Here is a tiny trained network, its code and every weight. The questions are about switching its units off for an input and a class, where a switched-off unit gives its printed mean instead of its output.

import numpy as np


def w(rows, s, z=0):
    codes = np.array(rows[::2]) - 128.0
    scale = np.full(codes.shape[1], s)
    scale[-1] = z or s
    return codes * scale


def norm(h):
    return h / np.sqrt((h * h).mean(-1, keepdims=True) + 1e-5)


def f(y):
    return np.maximum(y, 0)


def log_softmax(a):
    a = a - a.max(-1, keepdims=True)
    return a - np.log(np.exp(a).sum(-1, keepdims=True))


def net(x, mask):
    res = np.array(x, float).reshape(1, 7) / 4 @ E
    u = 0
    for l in range(2):
        y = f(norm(res) @ A[l][:, :-1].T + A[l][:, -1])
        res = res + np.where(mask[u : u + 8], y, B[l][:, -1]) @ B[l][:, :-1]
        u += 8
    return log_softmax(norm(res)[-1] @ U[:, :-1].T + U[:, -1])


A, B = {}, {}
E = w([
[166,59,130,95,145,84,46,213,12],'x0',
[127,125,130,128,126,130,129,128,130],'x1',
[163,118,250,167,251,131,195,182,158],'x2',
[127,128,129,126,130,125,130,127,127],'x3',
[238,129,78,200,89,63,194,140,123],'x4',
[128,127,126,133,128,129,126,130,130],'x5',
[127,131,132,128,126,126,128,127,127],'x6',
],0.0014)
A[0] = w([
[164,40,80,55,150,54,29,175,21,37],'0.n1',
[93,137,212,105,230,177,104,110,128,57],'0.n2',
[216,86,121,113,107,34,149,169,56,2],'0.n3',
[80,30,134,53,197,141,8,193,69,32],'0.n4',
[188,118,122,156,129,26,205,172,160,1],'0.n5',
[167,44,184,122,176,123,100,247,45,19],'0.n6',
[143,150,214,155,251,109,204,115,176,55],'0.n7',
[14,109,115,9,94,152,37,120,155,93],'0.n8',
],0.002,0.00095)
B[0] = w([
[77,141,135,203,50,201,141,236,144,253],'0.n1',
[101,87,94,82,92,100,172,190,179,203],'0.n2',
[103,137,59,179,158,143,67,175,177,199],'0.n3',
[137,168,220,91,56,117,202,85,72,240],'0.n4',
[173,157,138,201,134,178,100,58,77,185],'0.n5',
[133,125,119,85,196,44,100,4,157,221],'0.n6',
[123,95,137,164,41,228,131,191,118,233],'0.n7',
[186,169,151,215,188,192,102,83,89,240],'0.n8',
],0.0023)
A[1] = w([
[70,121,182,79,129,119,140,164,144,102],'1.n1',
[155,105,175,112,254,38,131,156,87,119],'1.n2',
[53,141,81,72,88,163,76,80,104,203],'1.n3',
[156,179,91,166,106,118,219,79,203,109],'1.n4',
[160,147,35,145,59,88,122,90,111,106],'1.n5',
[104,158,89,92,185,126,84,50,152,1],'1.n6',
[99,116,167,92,167,115,140,160,172,78],'1.n7',
[59,181,155,125,149,201,154,53,176,190],'1.n8',
],0.0033,0.00083)
B[1] = w([
[70,91,122,77,88,138,149,113,143,177],'1.n1',
[129,140,69,112,185,100,75,4,143,179],'1.n2',
[182,156,187,180,160,147,147,105,108,222],'1.n3',
[133,137,198,67,113,131,134,104,79,227],'1.n4',
[74,132,123,61,142,87,153,165,183,221],'1.n5',
[227,81,114,151,191,51,127,128,115,149],'1.n6',
[87,92,104,104,75,121,126,141,117,163],'1.n7',
[151,100,35,165,172,94,83,178,139,254],'1.n8',
],0.0035,0.0032)
U = w([
[204,141,65,204,227,102,64,70,135,251],'0',
[50,70,110,130,149,216,157,225,219,143],'1',
[135,201,117,3,76,58,198,83,178,74],'2',
[216,136,230,199,103,177,219,126,145,80],'3',
[95,182,205,159,76,220,63,127,25,136],'4',
[53,58,178,19,157,89,94,51,111,72],'5',
[118,135,46,156,50,67,95,251,118,85],'6',
],0.011,0.0022)

Each question gives the input, the list of numbers given to net, and the class t.
The units are the neurons (one row each of A and B). Each row of codes is followed by its name. A weight is (code - 128) times the scale printed after its matrix; where a second scale follows, it is the last column's (A, B and U).
mask holds one flag per neuron, layer by layer. A switched-off neuron (its flag False) gives its mean, the last column of its row in B, instead of its output. The means were averaged over made-up inputs and are rounded, as every weight is.
A unit's drop is (log p(t) with every unit on - log p(t) with that unit switched off) / (log p(t) with every unit on - log p(t) with every unit switched off).
The circuit of an input: a set's keep is (log p(t) with only the set's units on - log p(t) with every unit switched off) / (log p(t) with every unit on - log p(t) with every unit switched off). Starting from the 12 units with the biggest drops (on a tie, the unit counted first), units are removed one at a time, each time the one whose removal leaves the highest keep (on an exact tie, the one counted first), for as long as the keep stays at least 0.8.
circuit, biggest first: the units of the circuit, biggest drop first
top k neurons: the k neurons with the biggest drops, biggest first
k most important neurons of layer l: the k neurons of layer l with the biggest drops, biggest first
drop when u is switched off: that unit's drop, to one decimal
input [1,-1,4,-4,4,-7,-6], class 0: circuit, biggest first : 1.n2
input [5,0,0,-1,0,2,-8], class 4: top 3 neurons : 0.n1; 1.n8; 0.n4
input [0,5,-7,5,2,-2,8], class 2: top 4 neurons : 1.n5; 1.n8; 0.n7; 1.n3
input [-8,6,-8,5,-1,-6,-6], class 0: circuit, biggest first : 1.n8; 1.n3
input [-7,6,0,-7,2,0,-7], class 2: circuit, biggest first : 1.n4; 1.n3
input [0,-5,0,-3,4,-6,-8], class 2: circuit, biggest first : 1.n5; 1.n8
input [7,-7,-7,-4,-2,-7,8], class 4: top 2 neurons : 1.n8; 1.n3
input [6,-6,1,-2,-1,-1,-1], class 5: top 2 neurons : 0.n6; 0.n7
input [-5,-1,-1,4,7,-2,5], class 2: 3 most important neurons of layer 1 : 1.n5; 1.n3; 1.n4
input [-4,3,0,6,-7,-7,-1], class 0: 2 most important neurons of layer 1 : 1.n8; 1.n6
input [0,-8,-5,-4,-6,7,-3], class 0: 2 most important neurons of layer 1 : 1.n8; 1.n6
input [0,-1,3,-5,-1,4,-1], class 1: top 2 neurons : 0.n7; 1.n4
input [-6,6,-2,0,6,-3,4], class 2: top 2 neurons : 1.n4; 1.n5
input [2,6,-8,3,-3,5,-3], class 4: circuit, biggest first : 1.n3
input [-6,-1,-8,5,0,5,-3], class 0: 4 most important neurons of layer 0 : 0.n4; 0.n2; 0.n8; 0.n1
input [1,-2,7,-3,-2,0,8], class 5: 2 most important neurons of layer 0 : 0.n1; 0.n6
input [-8,2,3,1,-2,2,-3], class 1: drop when 1.n8 is switched off : 0.4
input [-1,2,-4,4,8,7,-6], class 2: drop when 1.n8 is switched off : 0.2
input [-4,-7,-1,1,3,-6,2], class 2: drop when 1.n4 is switched off : 0.3
input [3,2,-1,6,-5,-1,2], class 4: circuit, biggest first : 0.n8
input [-1,4,-6,-5,3,-6,-6], class 2: drop when 1.n5 is switched off : 0.4
